Here is a tiny trained network, its code and every weight. The questions are about switching its units off for an input and a class, where a switched-off unit gives its printed mean instead of its output.

import numpy as np


def w(rows, s, z=0):
    codes = np.array(rows[::2]) - 128.0
    scale = np.full(codes.shape[1], s)
    scale[-1] = z or s
    return codes * scale


def norm(h):
    return h / np.sqrt((h * h).mean(-1, keepdims=True) + 1e-5)


def f(y):
    return np.maximum(y, 0)


def log_softmax(a):
    a = a - a.max(-1, keepdims=True)
    return a - np.log(np.exp(a).sum(-1, keepdims=True))


def net(x, mask):
    res = np.array(x, float).reshape(1, 6) / 4 @ E
    u = 0
    for l in range(4):
        y = f(norm(res) @ A[l][:, :-1].T + A[l][:, -1])
        res = res + np.where(mask[u : u + 4], y, B[l][:, -1]) @ B[l][:, :-1]
        u += 4
    return log_softmax(norm(res)[-1] @ U[:, :-1].T + U[:, -1])


A, B = {}, {}
E = w([
[125,129,128],'x0',
[129,124,130],'x1',
[129,129,126],'x2',
[206,251,70],'x3',
[87,183,246],'x4',
[133,115,135],'x5',
],0.0031)
A[0] = w([
[119,127,125,73],'L0N1',
[60,40,184,255],'L0N2',
[109,124,120,25],'L0N3',
[28,253,162,194],'L0N4',
],0.0031,0.00097)
B[0] = w([
[101,139,86,128],'L0N1',
[96,254,43,250],'L0N2',
[102,143,132,128],'L0N3',
[219,86,105,227],'L0N4',
],0.0028,0.0023)
A[1] = w([
[110,162,190,147],'L1N1',
[111,155,186,249],'L1N2',
[82,4,174,102],'L1N3',
[207,144,150,26],'L1N4',
],0.0041,0.0017)
B[1] = w([
[205,23,114,211],'L1N1',
[165,71,83,252],'L1N2',
[57,254,47,226],'L1N3',
[215,166,91,162],'L1N4',
],0.0037,0.0019)
A[2] = w([
[80,153,126,135],'L2N1',
[105,124,72,250],'L2N2',
[58,76,147,95],'L2N3',
[112,175,254,160],'L2N4',
],0.0078,0.0012)
B[2] = w([
[165,159,137,170],'L2N1',
[185,106,194,252],'L2N2',
[116,213,123,211],'L2N3',
[178,20,3,212],'L2N4',
],0.0062,0.0032)
A[3] = w([
[121,234,99,123],'L3N1',
[192,191,71,251],'L3N2',
[129,118,136,98],'L3N3',
[1,100,124,186],'L3N4',
],0.0046,0.0028)
B[3] = w([
[89,159,154,169],'L3N1',
[37,105,181,254],'L3N2',
[119,109,132,128],'L3N3',
[189,254,159,151],'L3N4',
],0.0058,0.0059)
U = w([
[100,254,143,203],'0',
[152,19,53,2],'1',
[88,84,202,161],'2',
],0.0074,0.00095)

Each question gives the input, the list of numbers given to net, and the class t.
The units are the neurons (one row each of A and B). Each row of codes is followed by its name. A weight is (code - 128) times the scale printed after its matrix; where a second scale follows, it is the last column's (A, B and U).
mask holds one flag per neuron, layer by layer. A switched-off neuron (its flag False) gives its mean, the last column of its row in B, instead of its output. The means were averaged over made-up inputs and are rounded, as every weight is.
A unit's drop is (log p(t) with every unit on - log p(t) with that unit switched off) / (log p(t) with every unit on - log p(t) with every unit switched off).
The circuit of an input: a set's keep is (log p(t) with only the set's units on - log p(t) with every unit switched off) / (log p(t) with every unit on - log p(t) with every unit switched off). Starting from the 12 units with the biggest drops (on a tie, the unit counted first), units are removed one at a time, each time the one whose removal leaves the highest keep (on an exact tie, the one counted first), for as long as the keep stays at least 0.8.
units of the circuit, in order: the units of the circuit, biggest drop first
unit that matters most: the unit with the biggest drop
top k neurons: the k neurons with the biggest drops, biggest first
top k neurons in layer l: the k neurons of layer l with the biggest drops, biggest first
drop when u is switched off: that unit's drop, to one decimal
input [1,1,-5,4,-2,7], class 2: top neuron -> [L2N4]
input [2,-4,4,4,-3,-8], class 2: top 2 neurons -> [L3N2, L2N4]
input [-4,-6,-5,-8,7,-3], class 0: top 2 neurons -> [L2N3, L3N4]
input [1,-4,-4,-6,5,-4], class 0: top 2 neurons -> [L2N3, L3N4]
input [-8,8,-3,-8,7,-1], class 0: top 3 neurons -> [L2N3, L3N4, L1N3]
input [6,-5,5,1,1,-6], class 2: units of the circuit, in order -> [L2N3, L1N3]
input [-4,0,5,-7,-6,7], class 0: top 3 neurons -> [L2N4, L3N4, L2N3]
input [-8,6,-4,3,1,-7], class 2: units of the circuit, in order -> [L3N2, L2N3, L0N2]
input [1,-1,-5,4,-3,7], class 2: top 2 neurons -> [L2N4, L3N2]
input [6,-3,-4,3,0,6], class 2: top 2 neurons -> [L3N2, L2N3]
input [-2,1,8,0,-4,-5], class 2: top 2 neurons in layer 2 -> [L2N4, L2N2]
input [-4,-7,3,2,-2,5], class 2: top 2 neurons -> [L2N4, L2N3]
input [-8,3,4,-1,4,-4], class 1: top 2 neurons in layer 1 -> [L1N3, L1N4]
input [7,-7,8,3,8,3], class 1: units of the circuit, in order -> [L2N4]
input [2,-8,-2,-5,-3,-3], class 0: top 2 neurons -> [L2N4, L0N4]
input [6,-6,-6,-6,7,-2], class 1: top 2 neurons -> [L2N4, L3N2]
input [2,-2,-5,0,-2,-8], class 2: drop when L2N4 is switched off -> 0.4
input [5,8,1,3,6,-6], class 1: drop when L2N4 is switched off -> 0.6
input [-1,-2,-1,5,8,5], class 1: drop when L2N4 is switched off -> 0.8
input [-4,4,0,-1,7,0], class 1: drop when L2N4 is switched off -> 0.3
input [-1,-5,6,5,5,6], class 2: unit that matters most -> L0N4
